Each row has a class, written after it.
172  90  -273  198  59  4  21  -105  -126  87  -113  -248  10  27  -139  238  -36  18  -130  130  -188  87  -15  -2  66  134  -60  -335  112  35  -44  246  -94  -47  323  189  -6  67  -83 | z718
147  18  16  295  -1  60  148  -103  -89  191  -132  -238  -17  20  66  235  -12  -147  -113  212  -19  174  -98  -18  -98  184  -94  -172  104  69  -16  112  -176  45  -29  195  4  -28  -45 | z897
210  -111  -196  220  1  66  -38  -126  -23  131  -60  -274  92  23  -101  211  -75  -48  -138  113  -191  28  -71  -92  80  196  -12  -275  25  42  -45  107  -126  65  166  193  -90  81  -17 | z641
252  -73  -137  217  7  91  6  -154  -41  200  -70  -273  96  -12  -208  185  130  -59  -154  191  -47  -38  6  -5  145  59  -69  -189  89  -39  -44  165  -173  11  132  134  -55  64  -14 | z897
16  92  285  142  45  270  -45  -276  -1  224  -74  -18  148  138  -88  132  128  -123  40  70  149  -49  -79  213  -32  91  -162  -207  32  176  19  -38  -25  -102  -108  114  -55  -145  -113 | z524
139  173  65  170  58  119  32  -179  -69  37  71  76  -14  329  -118  49  168  154  -36  190  187  119  84  161  -224  27  -150  -90  62  134  -123  -19  -144  -110  15  81  -115  200  -80 | z292
63  209  222  83  85  248  29  -171  -32  37  16  37  277  240  -111  -13  86  23  216  -52  -33  47  -56  279  -145  159  -151  -224  4  180  -128  4  33  -154  24  1  -150  104  -107 | z641
109  -48  -17  14  -28  -106  88  -237  -163  388  -94  -209  40  -71  -44  -87  -183  218  -144  -149  -350  94  -103  -50  207  -74  207  162  40  45  80  106  -290  207  113  17  -236  312  -104 | z524
174  123  234  -99  -14  60  175  -96  -4  213  -74  -9  -105  -135  -190  344  116  -318  -85  42  -8  53  -207  106  -451  -36  -126  -128  62  110  173  -337  -115  -182  -278  168  286  -103  -49 | z365
-17  31  -97  293  54  14  63  -177  -174  211  -138  -198  -39  158  -74  125  -61  41  -169  241  59  -45  -169  -18  82  174  62  -159  71  -17  44  267  -34  1  185  224  51  12  -78 | z524
218  31  246  128  -45  145  99  -117  -9  -30  21  181  187  163  -43  -11  186  -79  181  111  28  6  84  218  163  26  -179  -186  79  146  -126  -32  -82  -53  68  197  -31  154  -22 | z365
224  90  256  255  11  266  25  -146  -111  72  -16  -57  35  454  -29  72  205  9  -46  186  269  39  60  330  -222  237  -153  -115  72  207  -80  217  -179  -51  -166  -117  -5  -91  -144 | z176
641  -264  -177  -123  268  -122  232  -111  -50  96  315  112  -56  211  -122  -82  21  5  -117  161  -510  373  33  -366  -246  49  -21  -294  1  -6  182  -92  -344  277  381  228  -177  376  309 | z659
165  -48  -117  145  -28  35  26  -117  -50  256  -80  -194  64  -92  -82  196  16  25  -64  139  -28  47  -10  -73  190  37  -16  -30  -1  134  -8  -26  6  149  186  249  -53  136  -127 | z897
88  -118  -100  61  79  105  -144  -189  7  310  11  -236  -37  1  60  313  -147  30  -271  195  169  -47  27  -76  221  -66  66  -351  -7  28  -31  189  -185  208  168  369  -78  211  13 | z895
32  184  300  67  83  314  162  -209  -10  87  -59  46  150  272  26  126  154  -88  207  69  39  87  13  250  -142  2  -234  -341  45  102  -49  -9  -239  -103  -115  120  -51  261  -27 | z464
-54  356  -129  109  -215  -9  -81  92  68  165  -125  -441  177  -50  -87  446  -344  -166  -212  87  -92  188  -11  109  192  -163  48  -226  84  78  35  -63  -99  -22  41  -84  -35  59  -105 | z895
171  -17  136  -91  -96  196  3  -105  30  184  -226  98  -135  242  -115  -49  243  25  39  123  239  -240  -61  218  126  -96  -62  -460  109  164  181  74  -109  -45  -15  155  263  -297  -125 | z641
191  105  158  73  109  175  34  -149  -10  -58  75  15  164  250  -122  13  245  -19  61  122  -15  130  106  234  -211  50  -227  -146  90  107  -77  -42  -155  -70  -77  15  -73  241  52 | z895
346  -127  -35  -37  -10  245  146  -152  54  143  -6  -91  -44  -53  -128  371  54  -394  -250  168  -156  121  111  -210  45  -43  -141  -596  23  286  74  -44  -9  213  236  243  -67  155  143 | z757
37  166  219  167  89  257  -39  -249  -134  -5  59  33  -14  321  -79  143  145  15  56  2  224  256  70  259  -249  66  -279  -223  39  53  -77  -41  -157  -120  -192  60  -183  265  -79 | z897
127  -64  -114  109  104  43  -9  -301  -22  311  35  -110  -9  167  -74  152  -71  -47  -210  275  35  43  -97  -102  -13  57  -34  -378  105  123  10  272  -75  135  159  80  19  -198  113 | z176
270  -237  -262  205  97  95  -128  -239  -167  42  -18  -268  225  -142  -162  140  40  -183  -190  128  -53  118  7  -286  -30  121  -174  -158  189  -10  -35  99  -109  46  351  249  -61  73  155 | z718
201  -150  -81  254  -28  164  46  -189  -35  267  -74  -217  -86  80  -53  226  51  -93  0  44  18  112  -125  -30  -74  85  -29  -633  103  -94  -100  130  -267  -1  76  346  -66  169  -134 | z586
179  42  -199  74  89  99  127  -51  -107  104  -254  -211  -124  3  -258  166  -149  -39  -418  246  -102  -68  124  -72  78  137  -94  -166  -25  130  200  62  39  20  242  219  -34  -93  135 | z718
67  169  -221  -5  25  -128  92  -121  -16  186  18  -126  -61  -10  -32  180  -378  -79  -452  309  -303  -36  -50  -69  278  96  55  -399  5  25  -32  202  -207  203  99  308  207  23  15 | z895
-95  289  -77  286  161  297  80  -99  -140  62  -10  -214  -370  49  -380  216  -118  46  -147  354  385  91  -70  149  -492  27  36  -104  111  341  44  25  108  -166  -197  256  149  186  -239 | z365
57  91  -231  403  -1  50  42  -73  -54  27  -127  -225  -98  159  -140  73  8  -59  -40  120  141  78  -35  -84  0  51  0  -105  162  -17  -40  85  -10  -28  31  207  -13  -56  -102 | z757
132  153  234  100  52  159  -15  -240  -125  -70  -141  137  111  184  -124  -128  453  5  439  -59  188  -8  4  224  -105  116  -361  122  178  355  -32  184  233  -262  31  -54  -49  23  -200 | z176
228  -151  -171  142  18  203  10  -188  -3  142  -74  -206  -69  36  -15  362  56  -256  -74  132  -1  83  -85  -175  17  91  -115  -496  58  98  -96  81  -159  51  184  220  -96  36  130 | z659
153  159  20  94  -27  127  17  -43  216  -165  98  -18  112  195  34  53  168  176  149  58  -134  139  2  260  127  96  -111  -264  87  127  -154  36  -197  -82  -178  -30  -23  83  -95 | z464
297  12  -185  237  57  35  -15  -132  -73  262  -145  -173  33  -40  -80  184  28  -151  -76  60  -115  -101  -38  -9  192  67  -62  -310  19  -50  -96  215  -123  16  249  257  -58  91  -82 | z464
443  -151  -81  -274  0  -76  -65  88  -44  87  -62  -13  -151  -55  -138  168  65  -88  -240  3  260  108  -101  -114  -444  -180  -128  -328  118  80  -129  -184  -144  -242  20  26  -31  290  14 | z365
2  366  126  426  38  85  11  -126  229  -95  -2  90  106  17  193  -47  163  79  330  -18  -237  278  17  171  106  169  -81  8  -61  26  -78  -333  5  133  -166  339  -188  340  -240 | z586
95  16  205  81  -16  217  17  -240  -45  205  -94  52  78  206  -64  44  172  1  112  101  71  -74  -57  259  -84  24  -153  -264  53  118  82  81  -204  -12  -202  124  -40  167  -10 | z757
86  60  -208  46  -33  49  -66  -92  -38  221  -107  -187  -20  51  15  212  -57  -20  -108  104  69  6  -40  -11  45  80  -29  -436  53  41  -27  154  -2  29  231  193  -54  54  -157 | z895
174  72  -221  182  2  144  103  -138  112  21  89  -184  -81  9  -311  283  -136  -294  -16  228  -204  83  -114  -200  191  180  -119  -370  61  94  10  180  51  -45  30  151  20  -83  -37 | z176
206  -145  -51  164  92  225  4  -215  -97  218  67  -202  -2  13  -206  165  19  -85  -81  141  -84  61  -8  -14  -33  78  -95  -374  -24  -13  24  195  -120  67  173  305  -66  180  52 | z586
277  -87  -31  262  127  212  292  -53  -48  259  -69  -329  -31  308  -210  166  22  -114  59  200  -363  148  174  60  -226  -1  -40  -318  -23  5  362  161  -367  146  135  345  -87  177  137 | z659
36  59  -35  -31  224  109  148  -125  19  -45  -120  -304  101  164  86  360  -206  -14  84  97  -490  364  -68  -159  218  303  -149  -469  59  93  78  139  -24  27  257  -4  -105  -15  52 | z379
-55  -99  12  31  302  135  -23  -69  -142  200  -159  -331  177  -142  -56  315  -67  -165  -19  41  153  45  63  -113  -278  -137  -63  -115  56  -168  118  -98  -137  -1  49  412  111  282  21 | z379
151  56  59  177  -216  215  65  66  60  -109  -88  -67  -19  510  -152  277  166  37  47  131  375  326  182  249  -271  -40  -136  -150  134  464  67  -322  169  -36  -139  -294  -67  -284  -56 | z365
116  62  -364  265  71  44  258  -117  -42  65  -60  -198  -367  191  -124  241  -105  -102  -313  378  -118  139  104  -176  -167  57  1  -254  72  193  92  49  -143  207  56  334  82  -11  199 | z895
7  87  311  187  -2  135  69  -364  210  206  109  257  194  -124  -100  -19  86  -45  -76  192  57  0  -68  62  77  41  -42  -214  100  152  -96  -163  64  13  -241  87  -192  4  -203 | z379
312  -173  -2  31  -10  251  -77  -116  35  175  85  -284  -27  91  -187  271  9  -98  -58  106  -224  112  143  -33  384  -84  -36  -361  -4  207  38  118  -207  142  380  138  -36  45  41 | z176
140  39  233  370  67  151  50  -294  40  -108  197  132  -114  232  -139  125  259  -70  22  86  -22  367  107  184  -357  186  -148  -144  178  210  55  -237  -130  7  -318  -46  -95  6  -76 | z176
203  -96  -125  160  17  70  5  -112  -98  150  -45  -233  24  -126  -143  207  78  -96  -79  68  -216  48  -40  -45  49  79  -58  -260  74  -43  -71  148  -147  -47  204  176  -56  190  -88 | z379
76  -95  -183  228  -24  72  -6  -161  -165  213  -70  -289  -25  141  -127  263  -55  -53  -20  107  -12  104  -71  -60  71  48  -62  -270  93  51  32  213  -89  57  174  238  -44  141  -67 | z757
-197  39  -24  397  81  264  181  -343  -116  443  -33  -180  124  258  242  142  170  -253  -70  296  254  218  -41  -149  -899  -128  -20  -347  94  8  218  67  -225  307  48  497  -44  377  128 | z524
155  46  300  -12  17  186  -14  -179  11  111  -8  80  125  143  -21  -54  258  -21  15  -20  160  49  -2  161  123  56  -187  -123  36  81  -39  -114  -5  15  -27  30  -98  -14  -129 | z897
208  119  241  73  18  317  127  -176  11  124  37  3  34  191  -221  82  303  -111  84  46  -60  112  74  191  -186  -26  -226  -168  31  194  -25  -79  -172  -81  -61  39  -167  204  -170 | z718
269  4  -84  195  62  165  82  -80  101  186  -216  -382  -5  -49  55  420  58  -191  -108  265  -135  183  -53  -162  -71  96  -108  -351  128  124  71  175  -196  25  106  71  -116  -28  -35 | z718
205  151  147  105  -7  141  82  -172  25  -25  -23  49  -3  304  -64  -86  161  95  148  51  -73  75  -23  205  158  80  -174  -165  124  97  -128  167  -251  -103  -106  -36  -97  48  -76 | z292
235  -64  -108  242  146  98  146  -263  -10  210  -142  -156  -206  -91  -177  240  -177  -141  -163  201  -246  98  -8  -126  289  144  -90  -355  5  -13  246  170  -25  175  36  431  -99  -33  107 | z757
93  -41  428  115  82  344  90  -325  25  210  -6  38  310  158  -84  95  243  102  134  236  88  -56  27  277  329  104  -141  -225  26  119  76  129  -10  71  14  214  -44  98  -130 | z379
89  185  235  261  -137  210  51  -124  -181  178  -39  19  -154  333  -128  -42  377  -70  129  -13  252  45  -82  303  -97  -68  -44  -21  136  85  93  -24  -192  -47  -72  -40  -13  60  -191 | z897
6  6  -150  281  4  133  -5  -148  -202  92  -27  -128  12  -21  -190  106  41  -170  21  -28  35  -60  -37  34  168  -13  -61  -174  33  -210  -199  258  -36  -32  111  202  -75  259  -67 | z379
161  235  -108  145  -99  51  33  -269  -188  -65  62  161  -191  324  -287  -102  76  -30  -23  -93  -41  -70  -66  173  114  165  -113  -126  130  103  -170  87  -225  -138  -104  8  47  -3  -87 | z176
137  204  -7  180  83  112  235  -69  6  -73  -60  45  -57  395  -8  143  195  -5  -36  128  -42  19  117  215  -57  160  -87  -348  90  43  -142  -8  -209  -61  40  24  -23  -83  105 | z292
178  -134  433  -70  117  193  -15  -297  -115  39  80  144  -150  45  -280  179  374  -69  53  55  235  12  56  194  -114  -53  -235  30  126  259  151  -46  -27  -107  -237  31  22  208  -106 | z895
218  77  -165  241  -39  -53  121  -68  63  155  72  -231  -50  -36  -62  273  78  -126  -146  208  -297  262  -4  -72  -217  67  -17  -210  91  20  83  48  -155  86  57  105  -159  287  -95 | z895
38  192  108  131  -13  171  42  -184  45  45  -47  90  -5  271  -17  13  100  19  169  0  95  24  6  202  256  84  -92  -255  44  84  -72  13  -1  3  3  113  1  -107  -134 | z176
186  -69  -166  174  44  91  32  -165  -100  185  -134  -346  -74  90  -128  264  19  -42  -165  219  -89  63  0  -149  64  53  -70  -217  75  62  72  179  -200  52  228  201  7  57  30 | z586
113  45  -10  290  -26  141  -42  -297  -135  124  -120  -363  201  -24  -199  291  -79  -102  -52  151  -136  131  -169  -45  -26  258  -225  -222  85  107  -125  341  -44  -149  29  103  -69  258  -194 | z586
183  39  189  50  -16  236  107  -173  -91  141  24  67  97  145  -253  145  291  -67  214  -33  40  52  57  257  -135  -79  -177  -98  98  218  44  -126  -171  -52  -124  23  -173  364  -148 | z718
141  -48  194  146  65  228  -11  -15  -55  -91  -29  55  -28  264  -22  216  128  -34  -141  113  248  219  240  274  -378  -3  -296  -175  -66  65  10  -263  -180  -20  -238  182  -125  247  190 | z718
59  15  145  52  -4  210  95  -222  36  37  -19  45  43  241  -82  -27  162  -1  108  57  -25  127  46  47  -125  -19  -215  -177  21  55  53  -75  -148  -11  -144  155  -132  251  8 | z757
15  177  229  205  25  117  -150  -100  -130  -86  -25  85  193  152  96  221  82  -70  -100  139  454  176  29  258  -192  105  -250  -84  110  42  -190  -101  -28  -161  -236  -107  -73  31  -72 | z379
-9  98  99  484  -460  301  313  163  89  -44  -200  -217  -46  426  -401  38  256  -185  158  155  136  40  46  503  -258  -41  -39  -87  160  285  402  -23  5  22  -622  -115  142  -60  -139 | z659
0  93  256  203  27  158  35  -297  -62  -43  -26  130  82  333  -106  -139  124  38  51  -14  -73  27  69  306  43  72  -134  -180  91  69  -58  -14  -152  -19  -94  76  -36  73  38 | z365
103  106  82  76  112  184  15  -231  -6  35  -13  148  1  211  -83  53  195  14  121  71  109  -2  65  183  -96  21  -209  -314  52  50  -74  31  -100  -91  -35  147  -87  118  28 | z292
-173  523  -398  569  126  33  239  -256  -69  -225  143  77  66  196  -2  102  273  20  -6  328  117  88  59  42  -557  250  122  -81  351  175  88  -99  -24  -39  88  296  202  -203  80 | z524
74  26  257  100  30  289  -71  -337  -23  208  188  61  160  194  -144  -41  383  67  -8  74  134  76  25  305  -131  -72  -96  -39  76  174  -77  -147  -197  40  -111  -108  -225  179  -55 | z524
129  125  92  48  -3  183  -81  -180  -138  36  -28  47  125  217  -204  -140  182  45  112  -70  69  -17  31  273  68  58  -208  -105  39  79  -67  78  39  -94  27  22  -35  -10  -142 | z757
157  83  -154  -179  -82  110  29  72  49  122  13  25  -17  330  30  -35  189  -80  -32  127  137  -82  66  169  -74  -97  -152  -292  -10  -4  59  -14  -165  96  -10  39  43  -144  166 | z895
25  59  -442  249  157  82  244  -62  -184  -82  107  -54  -315  309  12  35  162  -96  191  146  -104  253  -1  -125  -220  82  -70  -369  153  17  -41  240  -77  154  243  210  49  195  27 | z464
-86  72  -180  324  -16  209  82  -141  7  256  -81  -287  28  27  -31  490  -66  -131  -96  353  155  26  -74  -24  -269  99  25  -357  75  98  148  118  -62  89  -37  201  -70  217  16 | z292
182  -15  137  87  -97  249  26  -209  -151  45  25  38  83  366  -195  158  75  -9  77  63  184  62  27  332  238  77  -223  -304  118  184  -45  123  -130  -36  -127  -45  -80  -63  26 | z757
10  -13  361  63  9  185  10  -173  53  31  -7  177  64  334  35  41  279  -14  85  84  256  57  74  200  19  -71  -210  -242  41  1  -10  -96  -123  -11  -188  77  -155  280  -45 | z757
35  77  376  57  138  154  117  -87  45  184  -233  19  92  -36  -56  71  75  -104  146  2  -195  -83  -36  203  -168  184  -141  23  -172  -118  185  -330  -122  -57  -340  145  -37  157  -87 | z586
102  46  -166  138  19  172  75  -209  -20  167  -99  -261  39  -21  -90  323  18  -77  -102  173  -124  93  -1  -114  106  79  -94  -339  84  136  -22  130  -59  42  186  199  -109  158  -101 | z379
26  118  9  150  -97  268  46  -302  32  39  -134  21  234  516  -135  -74  -203  131  98  106  -157  -121  88  121  390  229  -97  -343  -92  202  273  368  158  168  108  49  -225  -12  167 | z895
153  -132  -180  210  63  49  -32  -181  -64  208  -146  -287  13  -33  -64  284  -8  -106  -85  166  -41  74  -131  -145  9  111  -71  -258  156  34  58  184  -135  72  83  175  6  -23  -59 | z718
87  138  169  352  60  211  105  -167  23  -191  24  42  -149  300  -82  5  378  -81  105  70  -4  212  59  177  -350  122  -158  -283  186  93  8  14  -159  -206  -135  76  -32  15  -91 | z524
119  104  150  223  -24  195  89  -119  -10  -81  44  93  116  234  -151  84  149  -97  164  43  -4  75  15  202  161  114  -168  -259  79  20  -67  -91  -89  -87  -95  184  -36  144  -96 | z379
209  -145  -225  78  145  78  113  -129  -133  178  -7  -384  -90  109  -134  465  25  -248  -87  76  -413  236  52  -129  -84  160  -147  -444  35  -92  82  105  -285  67  296  132  -102  231  100 | z176
151  -100  -118  221  4  89  162  -211  -18  218  -65  -331  56  142  -52  313  6  -127  -27  216  -138  173  -63  -278  259  25  -92  -159  145  84  33  191  -201  155  125  189  -200  258  -49 | z379
118  37  224  168  75  220  -43  -287  -193  95  66  118  -31  309  -141  176  81  -197  132  -43  150  237  -41  211  -195  64  -297  -338  59  50  34  -34  -103  8  -183  109  -158  326  -37 | z292
246  -32  254  170  37  268  134  -159  55  52  -160  -61  45  228  19  140  368  -117  9  128  49  65  -8  45  -199  128  -226  -244  93  65  -45  -35  -254  -130  -19  103  -125  87  -17 | z718
192  16  -325  52  101  -63  146  -18  -82  224  114  -118  269  88  84  144  50  -64  97  105  -137  154  27  -157  -445  -109  25  -419  81  -157  -46  39  -341  14  486  390  -81  390  151 | z659
